Below is a small trained network, with its code and all its weights. Each question gives an input and a target symbol and asks what happens when units are switched off, that is, made to give their printed mean instead of their output.

import numpy as np


def w(rows, s, z=0):
    codes = np.array(rows[::2]) - 128.0
    scale = np.full(codes.shape[1], s)
    scale[-1] = z or s
    return codes * scale


def norm(h):
    return h / np.sqrt((h * h).mean(-1, keepdims=True) + 1e-5)


def f(y):
    return np.maximum(y, 0)


def softmax(a):
    e = np.exp(a - a.max(-1, keepdims=True))
    return e / e.sum(-1, keepdims=True)


def log_softmax(a):
    a = a - a.max(-1, keepdims=True)
    return a - np.log(np.exp(a).sum(-1, keepdims=True))


def net(x, mask):
    ids = ['ΓΞθμτφω'.index(c) for c in x.split()]
    T = len(ids)
    res = E[ids] + P[:T]
    r = norm(res)
    for j in range(2):
        rows = slice(2 * j, 2 * j + 2)
        q, k, v = (r @ M[0][rows].T for M in (Q, K, V))
        z = softmax(np.where(np.tri(T) > 0, q @ k.T / 2**0.5, -1e9)) @ v
        o = O[0][rows]
        res = res + np.where(mask[j], z, o[:, -1]) @ o[:, :-1]
    y = f(norm(res) @ A[0][:, :-1].T + A[0][:, -1])
    res = res + np.where(mask[2:18], y, B[0][:, -1]) @ B[0][:, :-1]
    return log_softmax(norm(res)[-1] @ U[:, :-1].T + U[:, -1])


Q, K, V, O, A, B = {}, {}, {}, {}, {}, {}
E = w([
[135,78,183,126,56,83,84,118,210,63,201],'Γ',
[125,132,98,117,123,29,206,202,69,123,194],'Ξ',
[132,177,101,71,85,15,102,58,5,140,112],'θ',
[175,116,168,21,82,92,153,31,144,183,68],'μ',
[93,173,185,123,117,66,95,95,64,217,142],'τ',
[21,208,79,47,39,121,62,89,73,92,103],'φ',
[49,51,80,110,181,124,136,59,142,119,89],'ω',
],0.018)
P = w([
[119,58,66,203,96,219,230,166,3,209,134],'0',
[190,187,206,84,138,113,159,77,84,70,148],'1',
[168,183,202,93,147,94,137,102,121,125,160],'2',
[183,142,160,89,150,84,106,153,120,128,146],'3',
[172,133,121,87,136,76,95,168,128,134,143],'4',
[182,146,79,93,132,61,69,167,136,152,133],'5',
[147,123,127,150,159,37,82,161,127,160,114],'6',
],0.011)
Q[0] = w([
[149,127,65,162,223,141,250,187,189,181,205],'h1',
[86,91,95,59,148,2,109,139,107,103,90],'h1',
[165,117,100,168,50,70,96,101,112,142,79],'h2',
[193,184,166,156,43,169,148,191,110,109,102],'h2',
],0.0058)
K[0] = w([
[121,97,130,128,181,210,1,38,91,141,93],'h1',
[131,11,178,206,10,128,88,98,170,61,188],'h1',
[182,172,108,217,91,224,158,146,165,123,159],'h2',
[113,98,188,176,119,209,204,131,66,92,144],'h2',
],0.0052)
V[0] = w([
[94,63,128,173,191,161,120,113,230,63,123],'h1',
[119,126,82,181,161,169,126,46,100,108,71],'h1',
[81,113,37,146,103,215,213,64,29,254,51],'h2',
[134,37,36,166,136,94,171,193,150,132,234],'h2',
],0.0076)
O[0] = w([
[155,170,19,173,141,122,129,102,83,219,11,135],'h1',
[93,91,65,97,171,126,126,164,136,158,195,17],'h1',
[215,157,231,219,2,116,120,102,87,158,199,252],'h2',
[182,154,118,185,218,146,131,80,125,117,150,231],'h2',
],0.0098,0.0037)
A[0] = w([
[127,145,106,104,163,133,127,170,132,132,75,2],'n1',
[161,225,176,103,150,190,119,114,130,118,106,65],'n2',
[181,112,162,236,59,167,99,157,139,125,177,132],'n3',
[125,158,185,102,75,145,98,120,126,176,102,77],'n4',
[81,122,144,79,110,128,136,108,102,98,167,143],'n5',
[84,183,81,120,144,167,178,186,97,148,79,99],'n6',
[139,136,193,129,69,144,86,159,132,158,168,163],'n7',
[93,55,177,147,105,251,164,109,171,73,162,7],'n8',
[118,168,182,143,120,160,118,83,94,114,88,57],'n9',
[102,180,92,93,176,150,151,183,150,138,59,87],'n10',
[169,140,133,152,117,138,202,139,147,148,97,123],'n11',
[147,137,137,208,41,184,191,207,116,182,168,29],'n12',
[115,111,129,102,183,159,178,89,71,83,122,116],'n13',
[118,132,159,119,69,124,160,166,73,170,206,148],'n14',
[165,162,116,154,163,136,116,146,134,135,88,111],'n15',
[104,115,67,162,161,161,110,155,134,173,101,62],'n16',
],0.014,0.0075)
B[0] = w([
[96,80,104,88,135,106,169,114,152,134,132,148],'n1',
[121,116,109,136,149,176,84,132,127,187,80,145],'n2',
[28,176,170,69,46,105,162,92,79,182,150,254],'n3',
[122,106,125,143,147,101,139,179,184,95,150,177],'n4',
[166,173,140,143,129,156,143,125,155,98,126,193],'n5',
[132,133,202,128,97,158,73,112,181,90,119,154],'n6',
[89,119,123,103,102,89,175,138,91,149,192,238],'n7',
[77,163,97,100,71,103,160,121,32,220,128,150],'n8',
[111,91,84,153,116,153,163,155,73,149,145,165],'n9',
[46,94,110,94,93,84,175,87,91,118,151,178],'n10',
[126,144,129,126,96,132,162,152,151,147,110,153],'n11',
[64,150,140,74,9,141,157,50,74,148,112,188],'n12',
[173,152,164,126,107,128,111,149,163,116,170,184],'n13',
[142,118,163,128,169,157,96,125,184,81,120,253],'n14',
[117,101,151,104,98,120,150,154,172,85,180,165],'n15',
[115,94,118,144,175,128,66,144,128,135,137,162],'n16',
],0.016,0.01)
U = w([
[83,127,118,29,59,115,156,96,77,144,194,66],'Γ',
[183,133,190,139,109,92,61,131,181,2,144,134],'Ξ',
[97,101,65,157,222,118,95,211,86,138,211,252],'θ',
[195,162,86,118,143,69,120,162,7,62,84,114],'μ',
[160,85,28,235,80,94,224,147,102,48,128,110],'τ',
[103,160,83,158,73,182,71,205,91,64,81,124],'φ',
[171,116,137,86,107,145,137,187,143,177,55,91],'ω',
],0.0065,0.003)

Each question gives the input, a string of symbols that net reads in full, and the target symbol t.
The units are the heads (2 rows each of Q, K, V and O) and the neurons (one row each of A and B). Each row of codes is followed by its name. A weight is (code - 128) times the scale printed after its matrix; where a second scale follows, it is the last column's (O, A, B and U).
mask holds one flag per unit, heads first, then neurons. A switched-off unit (its flag False) gives its mean, the last column of its rows in O or B, instead of its output. The means were averaged over made-up inputs and are rounded, as every weight is.
A unit's drop is (log p(t) with every unit on - log p(t) with that unit switched off) / (log p(t) with every unit on - log p(t) with every unit switched off).
The circuit of an input: a set's keep is (log p(t) with only the set's units on - log p(t) with every unit switched off) / (log p(t) with every unit on - log p(t) with every unit switched off). Starting from the 12 units with the biggest drops (on a tie, the unit counted first), units are removed one at a time, each time the one whose removal leaves the highest keep (on an exact tie, the one counted first), for as long as the keep stays at least 0.8.
units of the circuit, in order: the units of the circuit, biggest drop first
most important unit: the unit with the biggest drop
which heads matter: for each layer, one digit per head in row order, 1 if its drop is at least 0.15 and else 0, layers parted by /
drop of u: that unit's drop, to one decimal
input φ Ξ Ξ μ Ξ μ, target Ξ: which heads matter => 11
input Ξ ω Ξ, target Ξ: units of the circuit, in order => (n14, n3, h1, n6)
input ω φ ω Ξ ω Γ μ, target ω: most important unit => h1
input ω τ ω ω φ μ μ, target Ξ: units of the circuit, in order => (n12, n3)
input Ξ Γ Γ, target Ξ: which heads matter => 01
input ω ω θ ω, target θ: units of the circuit, in order => (h1, n3, n16)
input θ φ ω θ, target Ξ: units of the circuit, in order => (n14, h1)
input ω Ξ μ Γ τ θ, target μ: which heads matter => 00
input ω Ξ θ μ ω ω, target θ: which heads matter => 10
input τ ω ω, target Ξ: which heads matter => 10
input ω ω θ ω τ Γ Ξ, target Ξ: which heads matter => 01
input Γ φ ω ω Ξ ω τ, target θ: which heads matter => 01
input τ Ξ ω φ μ φ, target Ξ: which heads matter => 00
input μ ω Γ ω ω, target τ: most important unit => h1
input Γ Ξ ω, target τ: drop of n6 => 0.0
input ω τ ω, target Ξ: drop of h1 => 0.3
input Ξ Γ ω ω ω Ξ θ, target μ: drop of n1 => 0.0
input Γ ω μ, target ω: drop of n7 => 0.1
